Below is a small trained network, with its code and all its weights. Each question gives an input and a class and asks what happens when units are switched off, that is, made to give their printed mean instead of their output.

import numpy as np


def w(rows, s, z=0):
    codes = np.array(rows[::2]) - 128.0
    scale = np.full(codes.shape[1], s)
    scale[-1] = z or s
    return codes * scale


def norm(h):
    return h / np.sqrt((h * h).mean(-1, keepdims=True) + 1e-5)


def f(y):
    return y / 2 * (1 + np.tanh(0.7978845608 * (y + 0.044715 * y**3)))


def log_softmax(a):
    a = a - a.max(-1, keepdims=True)
    return a - np.log(np.exp(a).sum(-1, keepdims=True))


def net(x, mask):
    res = np.array(x, float).reshape(1, 2) / 4 @ E
    u = 0
    for l in range(3):
        y = f(norm(res) @ A[l][:, :-1].T + A[l][:, -1])
        res = res + np.where(mask[u : u + 8], y, B[l][:, -1]) @ B[l][:, :-1]
        u += 8
    return log_softmax(norm(res)[-1] @ U[:, :-1].T + U[:, -1])


A, B = {}, {}
E = w([
[26,254,69,137,215,76,187,184,122,99,170],'x0',
[119,88,225,152,197,190,99,179,240,171,216],'x1',
],0.00085)
A[0] = w([
[67,211,68,220,177,75,176,178,115,143,149,4],'L0N1',
[108,109,178,142,168,180,109,172,182,164,181,35],'L0N2',
[137,129,116,220,124,105,112,136,118,168,121,51],'L0N3',
[125,130,128,85,130,146,131,126,132,116,131,116],'L0N4',
[120,123,130,90,131,128,120,121,141,100,134,95],'L0N5',
[127,147,67,63,80,89,152,80,69,64,74,110],'L0N6',
[124,125,134,88,127,136,137,126,135,108,134,124],'L0N7',
[141,134,103,249,129,103,113,143,108,180,120,49],'L0N8',
],0.0018,0.00042)
B[0] = w([
[77,122,188,54,111,178,111,7,177,55,98,232],'L0N1',
[163,141,65,214,133,59,85,153,72,192,87,196],'L0N2',
[110,107,124,117,128,128,146,146,128,104,117,115],'L0N3',
[120,123,133,145,122,124,142,129,125,126,130,126],'L0N4',
[106,120,133,146,114,116,147,123,123,138,135,122],'L0N5',
[146,112,142,238,195,120,64,200,154,235,158,254],'L0N6',
[129,134,126,132,119,134,134,142,137,127,119,127],'L0N7',
[87,135,124,135,84,133,160,107,145,125,136,115],'L0N8',
],0.0013,0.0012)
A[1] = w([
[208,51,177,175,41,199,54,98,126,207,105,136],'L1N1',
[166,147,31,58,38,92,198,94,17,51,75,51],'L1N2',
[149,120,97,93,120,115,235,134,122,83,149,2],'L1N3',
[107,136,131,161,122,121,102,115,125,143,128,120],'L1N4',
[61,197,82,163,158,96,195,208,119,140,180,80],'L1N5',
[132,86,248,39,182,250,139,158,250,104,252,86],'L1N6',
[107,135,134,145,127,152,108,104,134,126,101,120],'L1N7',
[134,154,30,41,26,81,172,43,22,50,51,87],'L1N8',
],0.0014,0.0022)
B[1] = w([
[8,214,102,87,156,122,190,118,142,40,137,255],'L1N1',
[128,101,167,248,147,137,31,224,190,237,176,128],'L1N2',
[52,94,205,164,49,220,41,123,190,162,158,48],'L1N3',
[126,117,113,135,109,121,166,153,119,130,137,132],'L1N4',
[93,93,144,79,35,207,166,84,156,67,107,134],'L1N5',
[168,143,40,234,111,60,88,176,24,211,131,175],'L1N6',
[141,129,111,142,127,112,162,116,120,134,136,128],'L1N7',
[199,87,108,250,190,121,77,235,124,244,183,169],'L1N8',
],0.0012,0.0015)
A[2] = w([
[164,61,154,119,55,150,113,107,133,143,102,2],'L2N1',
[145,97,154,240,158,123,104,218,181,251,200,44],'L2N2',
[195,25,180,110,29,179,97,56,139,133,98,65],'L2N3',
[110,136,135,187,157,141,83,88,160,152,117,106],'L2N4',
[174,60,150,129,70,144,114,111,122,147,102,38],'L2N5',
[99,113,204,49,145,172,136,97,209,91,168,59],'L2N6',
[129,127,129,125,156,146,113,85,140,120,87,150],'L2N7',
[112,133,124,171,167,166,138,216,165,156,149,93],'L2N8',
],0.0021,0.00087)
B[2] = w([
[52,210,95,123,173,112,137,149,129,96,130,107],'L2N1',
[169,137,27,191,80,62,86,118,9,177,8,250],'L2N2',
[13,224,130,66,195,136,214,92,184,38,196,171],'L2N3',
[141,125,93,95,89,115,198,225,86,102,123,141],'L2N4',
[47,221,100,135,196,95,157,151,131,113,151,122],'L2N5',
[151,142,38,182,84,87,120,179,47,157,55,129],'L2N6',
[159,112,135,129,135,93,179,182,136,127,177,144],'L2N7',
[123,145,89,88,73,111,149,19,68,75,50,161],'L2N8',
],0.0016,0.0015)
U = w([
[58,174,130,99,158,130,167,116,158,78,158,137],'0',
[155,123,96,186,116,106,94,140,78,191,88,134],'1',
[190,44,205,91,106,161,127,122,173,124,147,134],'2',
[63,144,189,127,2,251,12,186,159,191,179,2],'3',
[65,142,190,127,10,250,18,187,155,191,176,4],'4',
[65,142,190,125,10,251,16,187,154,191,177,2],'5',
[65,145,194,133,5,252,18,184,155,188,177,5],'6',
],0.012,0.013)

Each question gives the input, the list of numbers given to net, and the class t.
The units are the neurons (one row each of A and B). Each row of codes is followed by its name. A weight is (code - 128) times the scale printed after its matrix; where a second scale follows, it is the last column's (A, B and U).
mask holds one flag per neuron, layer by layer. A switched-off neuron (its flag False) gives its mean, the last column of its row in B, instead of its output. The means were averaged over made-up inputs and are rounded, as every weight is.
A unit's drop is (log p(t) with every unit on - log p(t) with that unit switched off) / (log p(t) with every unit on - log p(t) with every unit switched off).
unit that matters most: the unit with the biggest drop
top k neurons: the k neurons with the biggest drops, biggest first
k most important neurons of layer l: the k neurons of layer l with the biggest drops, biggest first
drop when u is switched off: that unit's drop, to one decimal
input [5,7], class 1: unit that matters most -> L1N1
input [-2,1], class 2: top 4 neurons -> [L2N2, L1N1, L2N3, L2N5]
input [-2,-2], class 2: top 4 neurons -> [L0N6, L2N2, L1N1, L2N3]
input [-7,7], class 0: top 3 neurons -> [L2N3, L0N6, L1N8]
input [2,1], class 2: top 3 neurons -> [L2N2, L1N1, L2N3]
input [-3,-1], class 2: top 3 neurons -> [L1N1, L0N1, L2N2]
input [0,2], class 2: 2 most important neurons of layer 0 -> [L0N2, L0N6]
input [0,-1], class 2: top 4 neurons -> [L0N6, L1N8, L1N2, L2N2]
input [-7,-6], class 0: top 2 neurons -> [L2N3, L1N6]
input [-3,-2], class 2: top 4 neurons -> [L1N1, L2N2, L0N1, L1N5]
input [-8,-8], class 0: 2 most important neurons of layer 1 -> [L1N6, L1N1]
input [2,0], class 2: top 3 neurons -> [L2N2, L1N1, L2N3]
input [3,2], class 2: 4 most important neurons of layer 2 -> [L2N2, L2N5, L2N3, L2N1]
input [-6,5], class 0: top 2 neurons -> [L2N3, L0N6]
input [-2,0], class 2: top 2 neurons -> [L1N1, L2N2]
input [-8,-3], class 0: drop when L2N4 is switched off -> 0.0
input [-8,-5], class 0: drop when L2N3 is switched off -> 0.3
input [-3,1], class 2: drop when L1N1 is switched off -> 5.6
input [-1,2], class 2: drop when L0N6 is switched off -> 1.1
